array([[4, 3, 1, 3],
       [7, 1, 7, 5]]): 7

array([[147, 209,  30, 246, 161],
       [228, 102,  66, 206,  93]]): 206

array([[  74,  549,   20, -236],
       [ 125, -773,   80,  220]]): 80

array([[117,  31, 235, 203, 165, 213],
       [105, 157,  74, 184, 135,  89]]): 135

array([[556, 325, 268, 675, 378],
       [988, 210, 155, 749, 378]]): 749

array([[-677,  339, -398,  687,  345,  167],
       [ 600,   31,  420, -210, -413,  189]]): -413

array([[ 95,  98, 132,  92, 209],
       [ 34,  68, 141,  78,  60]]): 78

array([[8238, 4753, 5490, 6350, 5801, 5604],
       [9673, 2117, 4206, 4461, 4857, 3972]]): 4857

array([[197, 193, 189, 141],
       [ 64,  34,  84,  65]]): 84
---
Q: array([ 94, -60,  66,  13])
A: 66

Q:
array([[-92,  -9,   5,  26],
       [  8, -15, -28, -44],
       [ 79,   4,   2,  -5]])
A: 26

Q: array([-30,  39, -54, -31, -52,  95])
A: 39

Q: array([-17,  80,   5,  53,  -2, -64,  65])
A: 65

Q: array([   7,   32,  -71, -101, -106])
A: 7

Q: array([-19,  98,  47,  42])
A: 47

Q: array([ -49,   37,   -3,   64,  -25, -108,   -6])
A: 37

Q: array([  -4,  -37, -104,    4])
A: -4

Q: array([100, -20, -99, -41, -65, -18, -53])
A: -18

Q:
array([[ 13,   9,  37,  21, -19,  42],
       [ 24,  25, -21,   1,   9, -29],
       [ 21,  18,  95,  29, -16,  16]])
A: 42
---
[-96 -57 -58 -81] -> -57

[[ -2 -47  19 -36  22 -53 -12]
 [-16 -50 -12  -4  -5  22   7]
 [ 27 -66  14 -16 -13 -84 -11]] -> -13

[-20  70  97 -15] -> 70

[ 86 103  28  30  18 -48  41] -> 18

[[-30  -9  61  -3]
 [-42  -9  82  -3]] -> -9

[ 84  32 107 -84  42 -74] -> -84

[34 19 83 38 79] -> 83

[[ 23  56 -19 -73 -56 -24 -28]
 [-24  61 -15 -64  18 -24 102]] -> 18
---
[[41 38 56 69 42 48]
 [22 37 50 76 49 20]
 [42 14 57 85 20 43]] ==> 41, 43

[8499 7229 6974 2853 8137 8708 6901] ==> 8499, 6901

[ 14 -32  38  29 -23 -41  21] ==> 14, 21

[[147 168 111 215]
 [198  38 195 181]] ==> 147, 181

[[157  48 130 221]
 [121  81 160 234]] ==> 157, 234

[656 804 838 530 793 184] ==> 656, 184

[[-10 -13 -21   2  -8  25]
 [ 34 -40  43 -14  17  31]
 [ 13 -22   5 -17  14  -7]] ==> -10, -7

[[1 4 6 6]
 [1 3 8 3]
 [3 4 7 5]] ==> 1, 5

[401 811 106 515] ==> 401, 515
---
[203  74  84  14  21  56  98]
203, 14

[ 672 -625  745 -950]
745, -950

[779 653 842 440 124]
842, 124

[ 49 -24 -34  32  33 -12]
49, -34

[[5235 9997 5431 2002 5097]
 [6493 6055 5374 7740 5446]
 [3666 8574 8844 5562 7387]]
9997, 2002

[79 17 89 99]
99, 17

[205  45  52 212]
212, 45

[[ 46  63  42 133  72  73  69]
 [  1 163 115 143 209 159 110]]
209, 1

[183 763 645 745 692 823 568]
823, 183
---
[-63, -49, -27, -87] -63, -87

[-52, 50, 48, 78, 66] -52, 66

[18, -104, 28, 16] 18, 16

[[47, 72, -10, -27, 7, -11, -80],
 [15, -57, -54, -65, 24, -82, 53],
 [16, -46, 33, 49, 1, -76, 24]] 47, 24

[51, 82, -58, -4, 39, 63, 11] 51, 11

[91, 102, 17, -104] 91, -104

[[-13, 8, -39, 29],
 [-106, 58, 25, 31]] -13, 31

[35, 90, -54, -42, 37, -88, -39] 35, -39

[[0, -3, -2, -2, -1],
 [110, -95, 11, 67, 2],
 [1, -12, -5, 0, -6]] 0, -6

[[17, -1, 3, -9, 27],
 [38, 97, 81, 74, 30]] 17, 30
---
[[-39   0  29  79  47  13   8   6 -16 -30 -52  -5  35  27 -41]
 [-36  35  48  24  26 -47 -41  26 -18 -36  57  52 -37   6   9]
 [-36  34  48  23  26 -49 -41  26 -22 -35  58  49 -38   9   5]
 [-38 -12  16  71  58  25  11   2  11   3 -51 -46 -27  18  34]
 [-36  39  55  30  27   8 -35 -38  28  11 -60 -10  54  60 -30]
 [-40  -1  46  66  31  -1  -5 -20 -45 -17  31  15 -30 -63  10]
 [-40  -5  51  51  27  -1 -15 -43 -43  11  36 -27 -54 -33  57]
 [-35  40  55  30  28   6 -37 -32  31   3 -60  12  58  57 -34]
 [-38 -13   8  65  62  33  13   1  11  11 -33 -47 -41 -42  29]
 [-40   4  42  72  34   1  -1  -9 -43 -29  11  26  13 -62 -40]]	-38

[[ 34 -71   1  64 -66 -73  30 -93 -27 -10  86  60  46 -40   0]
 [ 25 -80 -43  74 -42 -47 -23 -86 -30   4  80  52  -2 -22  33]
 [ -5 -42   1  82 -58  -7  -1 -78   0   3  94  26   4 -66   3]
 [  7 -31   3  76 -89 -62   2 -62 -22  -3  94  46 -10 -52  -1]
 [ 26 -25 -28  86 -63 -46  -4 -52 -25   6  76  57 -12 -74  50]]	7

[[-23 -59 -40  13  46   6  32  85  -2  13]
 [ 11  20  34   2 -20 -24 -33  85 -45  -4]
 [-51  33 -25 -25  16 -43 -43  85 -18   1]
 [ -6 -34 -28 -53  28 -29  -9  85  23  47]
 [-32  40   7  -3  25 -54 -48  85  -6 -10]]	-6

[[ -2  52  -2  31 -33  62 -28 -76 -36 -45]
 [-19  96 -51  24 -45  16 -55 -14   3   1]
 [-15  14  -9  -5   7  69  31 -39 -26 -24]
 [-20  33 -29  -1 -36  46  -8   4  35   1]
 [ -4 -16  -9  -4 -14   4 -23  47  66  37]
 [ 30 -39  46  16  16 -11  -7 -35 -31 -22]
 [ 30 -38  46  16  17 -11  -7 -35 -32 -21]
 [ -8  51 -27   5 -15 -51 -29  18  -5  13]]	30

[[  8   3 -15 -20  -4  -4  -1   3  -6  -8   6 -13  -3  -6]
 [-38   8  81  -6  -2  32   3 -14 -10   3 -25 -12   0  41]
 [-17   4  45 -15  24  18 -17 -12  -8  -2 -19 -21  10  -1]
 [-36  24 -26  -9 -22  -4  43  32  -9  -1  52  62  -3  41]
 [ 62   4   0 -21 -16  -1 -21   6 -16  18 -20 -21   1  -4]
 [-16   8   3  25  22  22 -24  -1 -14  12  -3  -5  25  -1]
 [-28  13 -18  17 -19   1   1   7 -15  16   7  39  -1  35]]	-16

[[-11  -1  34  23  33  33  70  71   7 -10 -63  -1]
 [  8 -28  49 -23  40  37  46  72 -16 -17 -51 -19]
 [  4 -30  52 -28  35  34  38  62 -15 -18 -40 -18]
 [-13   4  35  22  30  32  75  76   7 -10 -57   4]
 [-13  -4  34  21  40  30  67  77   2  -8 -55  10]
 [  1 -30  55 -33  29  31  30  56 -12 -16 -39 -20]]	-13

[[-13  20 -25  53 -22 -20 -33 -93   5  20  -6  30  35 -34 -15]
 [-44  36  15  28   5 -15  19  59 -14 -35  49  40  -9 -24 -52]
 [ 13  17 -25 -34  -6  20   9 -12   6   3 -23 -83  79   9  27]
 [  4 -45  22 -14   7 -92   0  -8   1 -20  27   4  34  21 -14]
 [ -3  48   5 -30  33  10 -28 -52 -55 -10  39 -25 -37 -52  47]
 [  3  36  -3 -72   1  24  28   9 -55  17 -40  39  28 -41  -5]
 [ 18   1 -51   0  42 -40  26 -53  27 -31  42   0  27 -19 -56]]	3
